Below is a small trained network, with its code and all its weights. Each question gives an input and a target symbol and asks what happens when units are switched off, that is, made to give their printed mean instead of their output.

import numpy as np


def w(rows, s, z=0):
    codes = np.array(rows[::2]) - 128.0
    scale = np.full(codes.shape[1], s)
    scale[-1] = z or s
    return codes * scale


def softmax(a):
    e = np.exp(a - a.max(-1, keepdims=True))
    return e / e.sum(-1, keepdims=True)


def log_softmax(a):
    a = a - a.max(-1, keepdims=True)
    return a - np.log(np.exp(a).sum(-1, keepdims=True))


def net(x, mask):
    ids = ['βγδζηθλξστφψω'.index(c) for c in x.split()]
    T = len(ids)
    res = E[ids] + P[:T]
    u = 0
    for l in range(3):
        r = res
        for j in range(2):
            rows = slice(4 * j, 4 * j + 4)
            q, k, v = (r @ M[l][rows].T for M in (Q, K, V))
            z = softmax(np.where(np.tri(T) > 0, q @ k.T / 4**0.5, -1e9)) @ v
            o = O[l][rows]
            res = res + np.where(mask[u + j], z, o[:, -1]) @ o[:, :-1]
        u += 2
    return log_softmax(res[-1] @ U[:, :-1].T + U[:, -1])


Q, K, V, O = {}, {}, {}, {}
E = w([
[115,111,128,108,100,92,86],'β',
[132,155,168,67,129,97,86],'γ',
[109,149,130,112,99,119,99],'δ',
[177,103,122,100,146,123,145],'ζ',
[51,119,99,112,97,113,77],'η',
[115,128,168,184,50,122,82],'θ',
[152,148,133,99,120,188,62],'λ',
[174,142,191,198,226,133,97],'ξ',
[122,98,93,74,169,111,99],'σ',
[238,118,107,149,81,96,45],'τ',
[40,146,177,176,185,132,99],'φ',
[95,113,49,144,248,112,143],'ψ',
[181,129,77,173,144,160,56],'ω',
],0.017)
P = w([
[130,115,149,91,111,120,118],'0',
[142,68,166,94,131,160,110],'1',
[134,169,110,115,111,181,157],'2',
[121,139,120,155,128,37,97],'3',
[140,29,178,112,143,178,104],'4',
[135,191,89,142,117,181,172],'5',
[117,181,114,188,153,6,69],'6',
[133,39,186,160,110,186,89],'7',
[127,202,83,147,110,180,175],'8',
],0.017)
Q[0] = w([
[111,108,70,131,123,88,8],'0.h0',
[105,103,130,114,102,134,249],'0.h0',
[145,77,57,146,160,92,116],'0.h0',
[132,149,128,75,63,168,160],'0.h0',
[146,98,87,178,138,135,145],'0.h1',
[146,220,82,109,115,149,116],'0.h1',
[78,134,120,168,94,107,151],'0.h1',
[110,81,49,96,187,109,106],'0.h1',
],0.013)
K[0] = w([
[150,105,170,130,166,95,1],'0.h0',
[203,158,80,145,148,134,255],'0.h0',
[150,44,104,126,135,97,135],'0.h0',
[141,182,116,132,95,109,188],'0.h0',
[107,88,109,172,93,166,118],'0.h1',
[79,89,153,93,101,115,141],'0.h1',
[111,153,142,160,82,94,171],'0.h1',
[131,64,75,142,165,140,165],'0.h1',
],0.014)
V[0] = w([
[167,153,66,116,144,194,221],'0.h0',
[166,158,104,174,171,24,121],'0.h0',
[2,143,44,115,97,91,56],'0.h0',
[164,111,119,146,99,140,111],'0.h0',
[150,82,181,183,93,125,130],'0.h1',
[179,190,123,110,126,152,99],'0.h1',
[94,183,151,87,139,210,92],'0.h1',
[104,158,84,170,153,188,8],'0.h1',
],0.0064)
O[0] = w([
[121,145,148,132,128,152,1,2],'0.h0',
[126,138,153,123,142,185,136,88],'0.h0',
[186,131,128,131,155,136,181,136],'0.h0',
[111,135,129,99,126,124,145,139],'0.h0',
[144,147,108,106,184,142,103,144],'0.h1',
[106,123,144,119,146,153,141,148],'0.h1',
[120,136,118,117,113,158,138,159],'0.h1',
[78,127,132,61,69,141,17,188],'0.h1',
],0.0093,0.0057)
Q[1] = w([
[154,111,92,83,250,105,123],'1.h0',
[184,125,65,70,112,75,94],'1.h0',
[129,114,43,168,73,78,138],'1.h0',
[159,163,93,200,73,164,192],'1.h0',
[171,110,122,174,213,124,117],'1.h1',
[140,202,71,217,149,81,98],'1.h1',
[116,180,157,148,96,57,152],'1.h1',
[121,154,74,111,179,21,65],'1.h1',
],0.011)
K[1] = w([
[144,54,149,116,196,90,127],'1.h0',
[148,90,84,107,107,86,118],'1.h0',
[133,147,44,116,118,91,130],'1.h0',
[166,161,61,143,150,180,127],'1.h0',
[139,113,150,87,164,111,133],'1.h1',
[119,69,197,60,111,144,136],'1.h1',
[131,55,203,153,83,122,160],'1.h1',
[124,6,147,95,131,134,121],'1.h1',
],0.014)
V[1] = w([
[137,59,80,123,106,119,77],'1.h0',
[194,78,160,70,139,90,199],'1.h0',
[137,123,15,112,130,168,136],'1.h0',
[45,126,85,78,157,44,150],'1.h0',
[254,202,210,100,171,133,57],'1.h1',
[213,92,34,142,137,128,132],'1.h1',
[147,129,157,235,2,156,105],'1.h1',
[178,186,253,108,90,87,179],'1.h1',
],0.0069)
O[1] = w([
[83,93,193,115,89,93,195,156],'1.h0',
[64,88,90,227,37,133,73,232],'1.h0',
[82,146,206,55,193,152,168,12],'1.h0',
[155,152,231,185,52,167,85,254],'1.h0',
[158,200,210,79,153,131,25,151],'1.h1',
[196,173,48,211,160,189,63,41],'1.h1',
[164,117,234,243,46,207,178,35],'1.h1',
[147,158,255,68,213,111,177,218],'1.h1',
],0.0062,0.0019)
Q[2] = w([
[205,61,121,66,123,214,139],'2.h0',
[119,127,141,115,128,202,122],'2.h0',
[135,145,79,81,135,165,164],'2.h0',
[164,155,86,125,139,151,111],'2.h0',
[127,133,102,132,142,249,119],'2.h1',
[132,77,140,113,160,169,153],'2.h1',
[120,83,146,76,130,128,99],'2.h1',
[96,124,88,128,168,212,122],'2.h1',
],0.015)
K[2] = w([
[119,250,93,151,119,108,144],'2.h0',
[116,166,149,123,125,143,148],'2.h0',
[168,147,117,106,111,118,131],'2.h0',
[135,130,109,104,101,132,138],'2.h0',
[135,205,101,134,112,131,161],'2.h1',
[152,157,126,118,126,88,151],'2.h1',
[155,123,131,103,95,104,137],'2.h1',
[106,187,104,120,115,114,130],'2.h1',
],0.021)
V[2] = w([
[189,103,139,47,58,115,126],'2.h0',
[158,127,135,132,70,133,100],'2.h0',
[2,93,149,125,154,183,110],'2.h0',
[97,111,68,153,119,161,133],'2.h0',
[30,221,176,133,70,150,144],'2.h1',
[10,132,104,132,163,140,171],'2.h1',
[132,159,108,84,21,34,139],'2.h1',
[69,72,177,192,194,58,119],'2.h1',
],0.01)
O[2] = w([
[81,185,134,225,96,181,103,253],'2.h0',
[104,172,124,157,105,159,145,170],'2.h0',
[231,21,102,11,143,191,138,167],'2.h0',
[208,148,124,95,68,117,146,54],'2.h0',
[145,127,148,138,43,39,121,151],'2.h1',
[1,87,155,118,100,100,110,91],'2.h1',
[206,207,85,75,98,75,136,229],'2.h1',
[25,200,138,171,110,168,173,152],'2.h1',
],0.0079,0.0051)
U = w([
[139,130,113,149,171,150,165,189],'β',
[98,127,189,112,144,137,108,119],'γ',
[132,139,115,128,128,109,155,158],'δ',
[98,129,82,133,125,146,117,114],'ζ',
[122,154,72,150,129,105,179,118],'η',
[151,109,178,181,97,134,186,218],'θ',
[128,190,131,98,106,192,122,69],'λ',
[133,153,167,109,166,2,80,78],'ξ',
[88,101,131,116,106,71,133,140],'σ',
[179,114,152,143,133,166,99,88],'τ',
[152,104,130,84,169,125,181,253],'φ',
[135,106,40,142,115,80,136,128],'ψ',
[136,91,139,139,90,121,42,6],'ω',
],0.01,0.0036)

Each question gives the input, a string of symbols that net reads in full, and the target symbol t.
The units are the heads (4 rows each of Q, K, V and O). Each row of codes is followed by its name. A weight is (code - 128) times the scale printed after its matrix; where a second scale follows, it is the last column's (O and U).
mask holds one flag per head, layer by layer. A switched-off head (its flag False) gives its mean, the last column of its rows in O, instead of its output. The means were averaged over made-up inputs and are rounded, as every weight is.
A unit's drop is (log p(t) with every unit on - log p(t) with that unit switched off) / (log p(t) with every unit on - log p(t) with every unit switched off).
The circuit of an input: a set's keep is (log p(t) with only the set's units on - log p(t) with every unit switched off) / (log p(t) with every unit on - log p(t) with every unit switched off). Starting from all 6 units, units are removed one at a time, each time the one whose removal leaves the highest keep (on an exact tie, the one counted first), for as long as the keep stays at least 0.8.
circuit, biggest first: the units of the circuit, biggest drop first
unit that matters most: the unit with the biggest drop
which heads matter: for each layer, one digit per head in row order, 1 if its drop is at least 0.15 and else 0, layers parted by /
input η θ τ γ δ ζ ξ γ, target ξ: circuit, biggest first : 2.h0
input ξ ζ θ γ γ, target θ: which heads matter : 10 / 01 / 00
input β γ η θ δ δ ω γ, target ω: circuit, biggest first : 1.h1, 2.h1
input ψ ψ ξ γ, target φ: circuit, biggest first : 2.h0, 0.h0
input ψ γ γ ψ, target ξ: which heads matter : 00 / 11 / 00
input ψ θ θ ξ γ ω γ γ, target ω: circuit, biggest first : 1.h1, 0.h1
input η η γ θ ψ ξ γ φ, target φ: which heads matter : 00 / 00 / 10
input θ η ψ φ θ φ ζ, target θ: which heads matter : 00 / 11 / 00
input γ θ β θ, target θ: which heads matter : 00 / 01 / 00
input ω σ τ δ γ γ ψ τ, target ψ: which heads matter : 00 / 01 / 00
input ζ τ ψ ω λ ω θ, target ω: circuit, biggest first : 0.h1, 2.h0, 2.h1
input φ θ ξ ω ψ θ γ ω, target ω: which heads matter : 01 / 11 / 01
input γ γ ξ ξ ψ, target ψ: which heads matter : 10 / 01 / 00
input γ γ ξ δ τ φ σ τ δ, target ξ: unit that matters most : 1.h0
input θ ψ τ ψ φ γ θ γ, target θ: circuit, biggest first : 0.h0, 1.h1
input γ φ ω ζ φ φ γ, target σ: which heads matter : 00 / 00 / 01
input γ ω γ θ ω ζ, target ω: circuit, biggest first : 0.h0, 2.h1
input θ γ φ ψ θ γ ξ, target θ: circuit, biggest first : 1.h1, 0.h0, 1.h0
input θ ξ ξ η η, target ξ: circuit, biggest first : 2.h1, 2.h0, 0.h1, 1.h1
input γ θ τ, target η: unit that matters most : 2.h0
input β β β γ τ γ γ θ θ, target θ: which heads matter : 00 / 01 / 01
input φ γ ω, target φ: circuit, biggest first : 1.h0, 2.h1
input θ ψ η, target σ: which heads matter : 00 / 11 / 01
input γ φ ψ θ, target σ: which heads matter : 00 / 01 / 01
